Below are the code and all the weights of a small trained network. Each question names an input and a target symbol and asks about switching units off, where a switched-off unit gives its printed mean instead of its output.

import numpy as np


def w(rows, s, z=0):
    codes = np.array(rows[::2]) - 128.0
    scale = np.full(codes.shape[1], s)
    scale[-1] = z or s
    return codes * scale


def norm(h):
    return h / np.sqrt((h * h).mean(-1, keepdims=True) + 1e-5)


def f(y):
    return np.maximum(y, 0)


def softmax(a):
    e = np.exp(a - a.max(-1, keepdims=True))
    return e / e.sum(-1, keepdims=True)


def log_softmax(a):
    a = a - a.max(-1, keepdims=True)
    return a - np.log(np.exp(a).sum(-1, keepdims=True))


def net(x, mask):
    ids = ['αγδεζηθλμξπστφψω'.index(c) for c in x.split()]
    T = len(ids)
    res = E[ids] + P[:T]
    q, k, v = (norm(res) @ M[0].T for M in (Q, K, V))
    z = softmax(np.where(np.tri(T) > 0, q @ k.T / 2**0.5, -1e9)) @ v
    res = res + np.where(mask[0], z, O[0][:, -1]) @ O[0][:, :-1]
    y = f(norm(res) @ A[0][:, :-1].T + A[0][:, -1])
    res = res + np.where(mask[1:17], y, B[0][:, -1]) @ B[0][:, :-1]
    return log_softmax(norm(res)[-1] @ U[:, :-1].T + U[:, -1])


Q, K, V, O, A, B = {}, {}, {}, {}, {}, {}
E = w([
[143,172,99,135,97],'α',
[114,156,159,117,121],'γ',
[164,122,139,159,122],'δ',
[139,92,164,85,135],'ε',
[180,128,129,144,143],'ζ',
[107,160,152,113,124],'η',
[126,99,132,155,49],'θ',
[169,119,137,150,139],'λ',
[141,143,127,78,112],'μ',
[128,169,72,131,133],'ξ',
[147,113,140,135,184],'π',
[106,75,86,167,89],'σ',
[2,124,126,111,122],'τ',
[93,144,98,57,169],'φ',
[119,152,162,119,116],'ψ',
[189,112,136,143,145],'ω',
],0.025)
P = w([
[194,242,209,175,224],'0',
[166,196,181,157,123],'1',
[154,177,169,153,87],'2',
[146,143,171,142,67],'3',
[132,101,163,114,48],'4',
[123,75,165,107,20],'5',
[114,52,172,113,3],'6',
],0.0041)
Q[0] = w([
[99,80,17,252,134],'h0',
[189,110,84,144,153],'h0',
],0.012)
K[0] = w([
[183,247,182,242,187],'h0',
[159,152,146,186,218],'h0',
],0.011)
V[0] = w([
[132,122,42,36,237],'h0',
[93,93,169,255,214],'h0',
],0.0089)
O[0] = w([
[141,113,2,23,45,2],'h0',
[74,86,180,181,91,168],'h0',
],0.0067,0.0008)
A[0] = w([
[158,151,176,67,202,107],'n0',
[84,169,128,139,67,80],'n1',
[105,112,201,85,135,168],'n2',
[112,150,118,148,253,1],'n3',
[68,138,148,66,114,64],'n4',
[190,76,175,131,122,88],'n5',
[121,35,96,175,122,66],'n6',
[83,110,83,78,143,68],'n7',
[143,131,98,168,52,91],'n8',
[109,121,184,144,172,102],'n9',
[150,206,82,79,152,16],'n10',
[202,123,121,160,163,64],'n11',
[158,134,164,29,140,73],'n12',
[125,220,82,168,165,126],'n13',
[133,108,50,188,115,131],'n14',
[223,101,101,146,115,121],'n15',
],0.02,0.0052)
B[0] = w([
[156,135,118,239,118,228],'n0',
[79,78,68,148,131,186],'n1',
[124,132,207,62,109,222],'n2',
[101,95,31,246,175,170],'n3',
[79,175,116,104,174,171],'n4',
[96,128,101,156,227,255],'n5',
[147,220,180,48,124,203],'n6',
[50,119,38,145,131,164],'n7',
[114,62,54,176,121,203],'n8',
[147,113,125,79,45,225],'n9',
[253,156,165,104,70,208],'n10',
[158,196,70,140,178,201],'n11',
[127,23,131,95,184,210],'n12',
[20,98,113,124,184,207],'n13',
[154,129,110,140,40,174],'n14',
[136,164,144,200,85,222],'n15',
],0.031,0.0092)
U = w([
[159,194,77,220,190,134],'α',
[119,215,139,86,172,252],'γ',
[13,184,135,53,156,197],'δ',
[102,130,163,168,88,130],'ε',
[122,130,168,148,109,118],'ζ',
[114,140,113,124,144,16],'η',
[113,132,186,130,112,205],'θ',
[70,122,149,166,131,64],'λ',
[137,125,120,124,128,62],'μ',
[129,180,111,85,16,225],'ξ',
[119,109,96,137,110,63],'π',
[164,108,30,39,168,91],'σ',
[129,118,145,129,116,148],'τ',
[252,78,129,147,113,118],'φ',
[121,56,185,126,250,81],'ψ',
[112,133,162,175,102,83],'ω',
],0.011,0.0036)

Each question gives the input, a string of symbols that net reads in full, and the target symbol t.
The units are the heads (2 rows each of Q, K, V and O) and the neurons (one row each of A and B). Each row of codes is followed by its name. A weight is (code - 128) times the scale printed after its matrix; where a second scale follows, it is the last column's (O, A, B and U).
mask holds one flag per unit, heads first, then neurons. A switched-off unit (its flag False) gives its mean, the last column of its rows in O or B, instead of its output. The means were averaged over made-up inputs and are rounded, as every weight is.
A unit's drop is (log p(t) with every unit on - log p(t) with that unit switched off) / (log p(t) with every unit on - log p(t) with every unit switched off).
The circuit of an input: a set's keep is (log p(t) with only the set's units on - log p(t) with every unit switched off) / (log p(t) with every unit on - log p(t) with every unit switched off). Starting from the 12 units with the biggest drops (on a tie, the unit counted first), units are removed one at a time, each time the one whose removal leaves the highest keep (on an exact tie, the one counted first), for as long as the keep stays at least 0.8.
circuit, biggest first: the units of the circuit, biggest drop first
most important unit: the unit with the biggest drop
k most important neurons: the k neurons with the biggest drops, biggest first
drop when u is switched off: that unit's drop, to one decimal
input τ π σ, target ξ: most important unit -> n6
input ζ ε α δ η, target ψ: circuit, biggest first -> (n12 h0)
input θ γ ε η, target ψ: circuit, biggest first -> (h0 n12)
input ξ τ ξ, target ξ: 3 most important neurons -> (n10 n5 n14)
input η μ δ μ δ μ ψ, target φ: circuit, biggest first -> (h0 n10)
input φ α γ, target σ: circuit, biggest first -> (h0 n12)
input ω α γ π σ η, target ξ: circuit, biggest first -> (h0 n9)
input τ μ γ, target φ: 2 most important neurons -> (n10 n5)
input λ φ π σ ζ μ η, target φ: 3 most important neurons -> (n10 n0 n5)
input ω τ π γ, target δ: 2 most important neurons -> (n4 n10)
input η γ λ ω τ ψ, target δ: 2 most important neurons -> (n4 n10)
input η δ α ε θ ψ δ, target γ: drop when n15 is switched off -> 0.0
input δ ψ ε α γ, target ψ: drop when n12 is switched off -> 0.7
input μ μ γ σ, target ξ: drop when n14 is switched off -> 0.2
input τ η σ ψ, target ξ: most important unit -> h0
